Here is a tiny trained network, its code and every weight. The questions are about switching its units off for an input and a target symbol, where a switched-off unit gives its printed mean instead of its output.

import numpy as np


def w(rows, s, z=0):
    codes = np.array(rows[::2]) - 128.0
    scale = np.full(codes.shape[1], s)
    scale[-1] = z or s
    return codes * scale


def norm(h):
    return h / np.sqrt((h * h).mean(-1, keepdims=True) + 1e-5)


def f(y):
    return y / 2 * (1 + np.tanh(0.7978845608 * (y + 0.044715 * y**3)))


def softmax(a):
    e = np.exp(a - a.max(-1, keepdims=True))
    return e / e.sum(-1, keepdims=True)


def log_softmax(a):
    a = a - a.max(-1, keepdims=True)
    return a - np.log(np.exp(a).sum(-1, keepdims=True))


def net(x, mask):
    ids = ['ΓΦαβεθσψ'.index(c) for c in x.split()]
    T = len(ids)
    res = E[ids] + P[:T]
    u = 0
    for l in range(2):
        q, k, v = (norm(res) @ M[l].T for M in (Q, K, V))
        z = softmax(np.where(np.tri(T) > 0, q @ k.T / 4**0.5, -1e9)) @ v
        res = res + np.where(mask[u], z, O[l][:, -1]) @ O[l][:, :-1]
        u += 1
        y = f(norm(res) @ A[l][:, :-1].T + A[l][:, -1])
        res = res + np.where(mask[u : u + 12], y, B[l][:, -1]) @ B[l][:, :-1]
        u += 12
    return log_softmax(norm(res)[-1] @ U[:, :-1].T + U[:, -1])


Q, K, V, O, A, B = {}, {}, {}, {}, {}, {}
E = w([
[132,145,153,73,192,124,175],'Γ',
[106,126,116,107,167,100,192],'Φ',
[129,121,73,126,92,145,211],'α',
[130,215,46,108,106,146,106],'β',
[115,95,119,115,165,2,89],'ε',
[170,146,73,182,101,84,85],'θ',
[106,174,139,121,36,76,136],'σ',
[177,98,137,181,59,121,157],'ψ',
],0.0095)
P = w([
[93,2,55,50,87,82,94],'0',
[134,42,68,42,98,71,145],'1',
[125,57,77,71,96,73,145],'2',
[139,84,85,80,111,82,146],'3',
[144,101,93,94,122,84,154],'4',
[144,121,104,112,127,87,153],'5',
[157,136,118,113,135,88,161],'6',
[142,148,124,135,141,96,161],'7',
[153,165,134,143,152,99,159],'8',
[146,172,155,155,158,110,168],'9',
[138,185,159,171,178,125,173],'10',
[135,202,174,184,191,131,173],'11',
[137,213,177,204,194,133,192],'12',
[144,223,196,205,216,131,198],'13',
],0.0043)
Q[0] = w([
[113,125,94,121,167,90,161],'L0H1',
[112,108,97,164,165,157,155],'L0H1',
[71,95,164,107,158,201,29],'L0H1',
[51,29,166,121,93,207,10],'L0H1',
],0.013)
K[0] = w([
[134,144,81,176,180,80,153],'L0H1',
[103,156,101,109,180,158,69],'L0H1',
[99,44,5,77,117,106,130],'L0H1',
[120,1,88,9,153,83,67],'L0H1',
],0.0088)
V[0] = w([
[231,32,63,153,253,134,103],'L0H1',
[189,81,107,215,123,173,178],'L0H1',
[160,149,54,90,180,227,189],'L0H1',
[148,199,14,156,188,116,73],'L0H1',
],0.006)
O[0] = w([
[61,44,239,111,15,155,127,6],'L0H1',
[105,94,165,186,68,78,191,254],'L0H1',
[109,201,179,48,46,88,101,112],'L0H1',
[1,146,147,170,114,128,49,192],'L0H1',
],0.0056,0.0019)
A[0] = w([
[103,93,102,115,90,48,36,60],'L0N1',
[214,167,169,144,135,63,113,143],'L0N2',
[66,105,134,89,177,167,231,145],'L0N3',
[214,54,239,154,147,176,121,88],'L0N4',
[175,158,205,127,120,12,5,5],'L0N5',
[144,96,104,255,107,145,43,124],'L0N6',
[176,119,201,85,130,181,186,161],'L0N7',
[124,226,138,100,155,47,156,156],'L0N8',
[15,167,163,162,78,249,161,146],'L0N9',
[73,240,56,100,121,217,68,101],'L0N10',
[66,101,112,203,249,212,144,82],'L0N11',
[123,127,148,79,233,131,29,121],'L0N12',
],0.0051,0.0015)
B[0] = w([
[214,132,127,91,102,62,90,158],'L0N1',
[91,150,148,157,132,159,200,166],'L0N2',
[115,138,255,86,87,95,118,211],'L0N3',
[80,159,126,190,163,199,66,110],'L0N4',
[244,165,144,175,199,66,137,140],'L0N5',
[171,139,234,67,114,104,177,165],'L0N6',
[99,184,208,171,146,176,133,152],'L0N7',
[72,124,105,107,43,158,183,255],'L0N8',
[218,189,172,70,33,55,91,164],'L0N9',
[16,45,58,172,152,93,100,163],'L0N10',
[182,70,126,74,180,47,139,133],'L0N11',
[167,236,144,120,77,150,82,135],'L0N12',
],0.0064,0.0032)
Q[1] = w([
[230,88,181,98,174,104,156],'L1H1',
[98,85,179,100,94,142,71],'L1H1',
[86,225,112,129,102,79,210],'L1H1',
[139,67,77,11,156,236,96],'L1H1',
],0.011)
K[1] = w([
[149,72,13,60,166,224,106],'L1H1',
[166,138,127,137,18,140,78],'L1H1',
[114,238,91,186,186,29,143],'L1H1',
[239,5,196,1,98,60,129],'L1H1',
],0.0084)
V[1] = w([
[160,120,84,114,38,238,90],'L1H1',
[121,127,119,97,245,100,210],'L1H1',
[250,146,235,94,142,98,186],'L1H1',
[1,128,203,135,107,221,154],'L1H1',
],0.0057)
O[1] = w([
[76,151,122,203,148,151,169,83],'L1H1',
[152,125,129,2,131,99,158,206],'L1H1',
[212,7,140,91,165,120,123,86],'L1H1',
[47,64,117,140,120,208,72,2],'L1H1',
],0.0056,0.0043)
A[1] = w([
[69,41,85,112,151,75,140,79],'L1N1',
[172,125,58,59,191,32,70,35],'L1N2',
[141,95,132,112,231,186,1,68],'L1N3',
[218,121,193,128,192,57,125,80],'L1N4',
[66,198,84,170,150,225,116,107],'L1N5',
[84,105,139,101,105,182,32,100],'L1N6',
[109,208,138,91,131,90,53,114],'L1N7',
[162,64,47,120,83,99,54,139],'L1N8',
[177,97,60,107,5,229,161,101],'L1N9',
[170,212,208,49,99,222,118,182],'L1N10',
[199,48,170,222,132,163,106,12],'L1N11',
[37,141,107,26,115,192,200,126],'L1N12',
],0.0069,0.0011)
B[1] = w([
[47,145,158,192,165,133,174,154],'L1N1',
[48,169,182,218,189,110,67,253],'L1N2',
[222,97,92,255,113,92,148,110],'L1N3',
[116,60,65,51,135,183,154,236],'L1N4',
[126,40,44,72,146,203,120,133],'L1N5',
[182,72,142,70,150,186,136,119],'L1N6',
[177,167,156,151,84,90,65,181],'L1N7',
[168,212,121,94,122,128,189,160],'L1N8',
[155,92,161,242,184,136,110,178],'L1N9',
[153,139,176,231,212,120,84,191],'L1N10',
[73,153,130,27,112,94,79,136],'L1N11',
[135,204,40,111,70,195,109,244],'L1N12',
],0.0081,0.0038)
U = w([
[200,27,149,213,118,163,131,70],'Γ',
[167,141,234,72,183,254,59,137],'Φ',
[106,217,95,192,98,156,93,117],'α',
[95,96,97,10,62,155,78,142],'β',
[228,170,145,73,153,43,134,134],'ε',
[112,72,232,130,109,19,35,125],'θ',
[73,118,55,129,236,92,55,30],'σ',
[80,70,145,131,105,153,222,252],'ψ',
],0.0055,0.0016)

Each question gives the input, a string of symbols that net reads in full, and the target symbol t.
The units are the heads (4 rows each of Q, K, V and O) and the neurons (one row each of A and B). Each row of codes is followed by its name. A weight is (code - 128) times the scale printed after its matrix; where a second scale follows, it is the last column's (O, A, B and U).
mask holds one flag per unit, layer by layer, with each layer's heads first. A switched-off unit (its flag False) gives its mean, the last column of its rows in O or B, instead of its output. The means were averaged over made-up inputs and are rounded, as every weight is.
A unit's drop is (log p(t) with every unit on - log p(t) with that unit switched off) / (log p(t) with every unit on - log p(t) with every unit switched off).
The circuit of an input: a set's keep is (log p(t) with only the set's units on - log p(t) with every unit switched off) / (log p(t) with every unit on - log p(t) with every unit switched off). Starting from the 12 units with the biggest drops (on a tie, the unit counted first), units are removed one at a time, each time the one whose removal leaves the highest keep (on an exact tie, the one counted first), for as long as the keep stays at least 0.8.
units of the circuit, in order: the units of the circuit, biggest drop first
unit that matters most: the unit with the biggest drop
top k neurons: the k neurons with the biggest drops, biggest first
top k neurons in layer l: the k neurons of layer l with the biggest drops, biggest first
input β Φ Φ, target β: units of the circuit, in order : [L1H1, L0H1, L1N2]
input β ε Φ α Φ Γ α α α Φ Γ, target α: units of the circuit, in order : [L1N12, L1H1, L0H1]
input ε Φ ψ α Φ Φ ψ ψ Φ Γ Φ θ Φ α, target θ: units of the circuit, in order : [L0N9, L0H1, L1H1, L0N6]
input σ ψ Γ σ β α Φ ε θ Φ, target θ: units of the circuit, in order : [L0H1, L0N9]
input θ α α Φ Γ θ ψ ε α Γ ψ, target θ: units of the circuit, in order : [L1N11, L1H1, L0N4]
input σ θ Γ θ θ Γ, target θ: units of the circuit, in order : [L0H1, L0N9]
input ε α α Φ β Φ, target β: top 2 neurons in layer 1 : [L1N5, L1N2]
input α α α Γ Γ θ θ θ Γ θ θ ψ, target θ: unit that matters most : L1N11
input Γ ψ Γ α α α Φ β, target β: units of the circuit, in order : [L1H1, L0N10]
input ψ Φ α ψ ψ ε θ, target β: top 4 neurons : [L1N11, L0N8, L0N6, L1N4]
input σ Γ α σ θ ε Φ θ Φ ψ θ σ θ, target σ: top 2 neurons in layer 1 : [L1N2, L1N4]
input Γ Φ α ψ α α α, target Γ: units of the circuit, in order : [L1N9, L1H1]
input Φ ε σ θ β α Φ α α β, target β: top 2 neurons : [L0N10, L1N5]
input θ Γ Φ α Φ θ, target β: top 3 neurons in layer 1 : [L1N4, L1N11, L1N10]
input ψ α α Φ θ Γ, target θ: units of the circuit, in order : [L0H1, L1N10]
input Φ ψ ε Γ, target Φ: top neuron in layer 0 : [L0N7]
input Φ ε α β Γ, target β: top 4 neurons : [L0N10, L0N8, L1N5, L1N2]
input Γ α θ ε ψ ψ Γ α α Φ Φ θ ψ Γ, target ψ: top 2 neurons in layer 1 : [L1N2, L1N7]
input σ α ε θ ψ ψ α Γ Φ Γ σ θ Φ β, target σ: top 2 neurons in layer 1 : [L1N2, L1N5]
input Φ α Γ Φ α Φ α θ Γ β Γ, target β: top 4 neurons in layer 0 : [L0N10, L0N8, L0N6, L0N1]
input α ψ θ α Φ θ Γ β β ψ ε Γ, target α: unit that matters most : L1H1
input ψ α Γ ψ α α β α, target β: top 2 neurons in layer 0 : [L0N10, L0N9]
